Below is a small trained network, with its code and all its weights. Each question gives an input and a target symbol and asks what happens when units are switched off, that is, made to give their printed mean instead of their output.

import numpy as np


def w(rows, s, z=0):
    codes = np.array(rows[::2]) - 128.0
    scale = np.full(codes.shape[1], s)
    scale[-1] = z or s
    return codes * scale


def softmax(a):
    e = np.exp(a - a.max(-1, keepdims=True))
    return e / e.sum(-1, keepdims=True)


def log_softmax(a):
    a = a - a.max(-1, keepdims=True)
    return a - np.log(np.exp(a).sum(-1, keepdims=True))


def net(x, mask):
    ids = ['ΔΘΞΣΦαβγηλμπψω'.index(c) for c in x.split()]
    T = len(ids)
    res = E[ids] + P[:T]
    u = 0
    for l in range(3):
        r = res
        for j in range(2):
            rows = slice(3 * j, 3 * j + 3)
            q, k, v = (r @ M[l][rows].T for M in (Q, K, V))
            z = softmax(np.where(np.tri(T) > 0, q @ k.T / 3**0.5, -1e9)) @ v
            o = O[l][rows]
            res = res + np.where(mask[u + j], z, o[:, -1]) @ o[:, :-1]
        u += 2
    return log_softmax(res[-1] @ U[:, :-1].T + U[:, -1])


Q, K, V, O = {}, {}, {}, {}
E = w([
[94,5,151],'Δ',
[120,152,132],'Θ',
[124,145,122],'Ξ',
[131,156,132],'Σ',
[176,197,119],'Φ',
[128,138,121],'α',
[129,168,81],'β',
[171,188,131],'γ',
[118,131,117],'η',
[160,189,153],'λ',
[83,71,93],'μ',
[137,163,136],'π',
[175,238,189],'ψ',
[12,203,102],'ω',
],0.017)
P = w([
[144,53,102],'0',
[113,198,180],'1',
[103,197,172],'2',
[97,172,149],'3',
[66,158,156],'4',
[48,148,155],'5',
[33,141,158],'6',
[27,133,163],'7',
[13,131,156],'8',
[2,123,172],'9',
[21,150,154],'10',
],0.0059)
Q[0] = w([
[191,110,44],'0.h1',
[255,74,239],'0.h1',
[179,253,169],'0.h1',
[90,182,238],'0.h2',
[62,25,139],'0.h2',
[207,178,137],'0.h2',
],0.0093)
K[0] = w([
[108,181,181],'0.h1',
[144,253,52],'0.h1',
[65,73,113],'0.h1',
[75,153,215],'0.h2',
[33,31,119],'0.h2',
[145,179,71],'0.h2',
],0.015)
V[0] = w([
[189,120,185],'0.h1',
[144,79,190],'0.h1',
[86,115,252],'0.h1',
[174,120,82],'0.h2',
[156,175,133],'0.h2',
[135,178,85],'0.h2',
],0.013)
O[0] = w([
[199,140,163,51],'0.h1',
[150,35,223,153],'0.h1',
[80,142,220,237],'0.h1',
[33,122,109,3],'0.h2',
[136,85,124,124],'0.h2',
[92,1,134,139],'0.h2',
],0.0059,0.0053)
Q[1] = w([
[172,133,138],'1.h1',
[246,109,60],'1.h1',
[156,146,178],'1.h1',
[190,128,51],'1.h2',
[127,151,67],'1.h2',
[49,57,2],'1.h2',
],0.009)
K[1] = w([
[143,121,112],'1.h1',
[255,104,157],'1.h1',
[96,157,117],'1.h1',
[135,205,116],'1.h2',
[146,150,84],'1.h2',
[65,190,100],'1.h2',
],0.012)
V[1] = w([
[137,75,134],'1.h1',
[154,162,138],'1.h1',
[78,182,112],'1.h1',
[49,107,154],'1.h2',
[162,9,4],'1.h2',
[146,151,43],'1.h2',
],0.012)
O[1] = w([
[2,59,170,72],'1.h1',
[136,138,129,114],'1.h1',
[129,172,26,246],'1.h1',
[86,188,136,184],'1.h2',
[121,30,89,45],'1.h2',
[182,81,184,106],'1.h2',
],0.0073,0.013)
Q[2] = w([
[255,155,82],'2.h1',
[16,152,192],'2.h1',
[87,159,51],'2.h1',
[204,119,202],'2.h2',
[114,168,215],'2.h2',
[115,146,48],'2.h2',
],0.0096)
K[2] = w([
[176,128,166],'2.h1',
[131,120,69],'2.h1',
[132,67,107],'2.h1',
[234,155,168],'2.h2',
[254,34,54],'2.h2',
[45,124,104],'2.h2',
],0.013)
V[2] = w([
[71,86,80],'2.h1',
[249,164,136],'2.h1',
[97,158,75],'2.h1',
[206,66,62],'2.h2',
[184,124,57],'2.h2',
[28,83,130],'2.h2',
],0.011)
O[2] = w([
[193,76,62,145],'2.h1',
[2,187,162,140],'2.h1',
[116,94,191,254],'2.h1',
[44,26,106,25],'2.h2',
[88,213,14,186],'2.h2',
[237,77,72,142],'2.h2',
],0.0087,0.0076)
U = w([
[157,175,134,56],'Δ',
[96,167,110,19],'Θ',
[96,164,93,9],'Ξ',
[96,166,105,42],'Σ',
[45,139,104,209],'Φ',
[95,150,101,166],'α',
[74,152,52,80],'β',
[58,143,119,254],'γ',
[99,157,92,167],'η',
[77,162,134,154],'λ',
[120,150,72,139],'μ',
[92,170,106,36],'π',
[81,187,150,170],'ψ',
[139,254,21,139],'ω',
],0.0079,0.0038)

Each question gives the input, a string of symbols that net reads in full, and the target symbol t.
The units are the heads (3 rows each of Q, K, V and O). Each row of codes is followed by its name. A weight is (code - 128) times the scale printed after its matrix; where a second scale follows, it is the last column's (O and U).
mask holds one flag per head, layer by layer. A switched-off head (its flag False) gives its mean, the last column of its rows in O, instead of its output. The means were averaged over made-up inputs and are rounded, as every weight is.
A unit's drop is (log p(t) with every unit on - log p(t) with that unit switched off) / (log p(t) with every unit on - log p(t) with every unit switched off).
The circuit of an input: a set's keep is (log p(t) with only the set's units on - log p(t) with every unit switched off) / (log p(t) with every unit on - log p(t) with every unit switched off). Starting from all 6 units, units are removed one at a time, each time the one whose removal leaves the highest keep (on an exact tie, the one counted first), for as long as the keep stays at least 0.8.
units of the circuit, in order: the units of the circuit, biggest drop first
most important unit: the unit with the biggest drop
which heads matter: for each layer, one digit per head in row order, 1 if its drop is at least 0.15 and else 0, layers parted by /
drop when u is switched off: that unit's drop, to one decimal
input ψ Δ ψ Φ μ, target ψ: most important unit => 0.h2
input Δ β ω ψ μ ψ, target Δ: units of the circuit, in order => [1.h1; 0.h1; 2.h2; 1.h2]
input ψ Φ Δ ω Δ ω ω Δ γ, target ψ: which heads matter => 11 / 00 / 11
input ψ μ Σ Δ η, target ψ: units of the circuit, in order => [0.h1; 2.h2; 1.h1]
input Δ ψ ω Δ Δ, target Δ: units of the circuit, in order => [1.h1; 2.h2; 0.h1; 1.h2]
input Θ Σ η ψ Φ, target ψ: units of the circuit, in order => [2.h1; 2.h2]
input ψ ω γ Φ ψ λ, target ψ: which heads matter => 00 / 01 / 11
input λ Δ ψ Δ Φ, target ψ: units of the circuit, in order => [0.h1; 2.h1]
input Δ ψ η ω Ξ ω ω μ ω ω Σ, target Δ: units of the circuit, in order => [0.h1; 2.h2; 1.h1; 2.h1]
input β ψ ψ Δ Δ Δ, target β: units of the circuit, in order => [1.h2; 2.h2; 0.h1; 0.h2]
input Δ Φ Φ ω μ ω ω γ ψ Φ ω, target Δ: units of the circuit, in order => [0.h1; 2.h2; 1.h1]
input Δ ω η Φ Δ Δ, target Δ: units of the circuit, in order => [2.h2; 1.h1; 0.h1; 1.h2]
input Φ Φ Δ Θ π ω λ ω, target Φ: units of the circuit, in order => [0.h1; 2.h2; 1.h2]
input μ Δ ω ω ω ω π β, target μ: which heads matter => 10 / 11 / 11
input ψ γ Φ α λ ψ ω λ Φ Δ Ξ, target ψ: units of the circuit, in order => [0.h1; 2.h1]
input Δ ω α, target Δ: units of the circuit, in order => [2.h2; 1.h1; 0.h1; 1.h2]
input Δ ω ω ω λ, target Δ: units of the circuit, in order => [2.h2; 0.h1; 1.h1; 1.h2]
input Δ ψ Φ μ, target Δ: which heads matter => 10 / 11 / 01
input Φ π ψ ω Ξ Δ ψ α π, target Φ: which heads matter => 11 / 01 / 01
input ψ ψ ω Δ Δ γ ω λ Δ ω, target ψ: which heads matter => 11 / 01 / 11
input β ψ Δ Φ μ, target β: which heads matter => 11 / 01 / 11
input λ ψ γ, target ψ: most important unit => 2.h1
input μ ω η Φ α ψ β ω Δ ω, target μ: most important unit => 0.h1
input Φ ψ μ Θ ω ψ η Δ Φ ω ω, target Φ: drop when 2.h2 is switched off => 1.2
input ω Δ γ ψ Δ ω β β Δ, target ω: drop when 1.h2 is switched off => 0.1
input Δ Φ ψ Δ ω γ ψ Δ ω Δ, target ω: drop when 0.h1 is switched off => -0.3
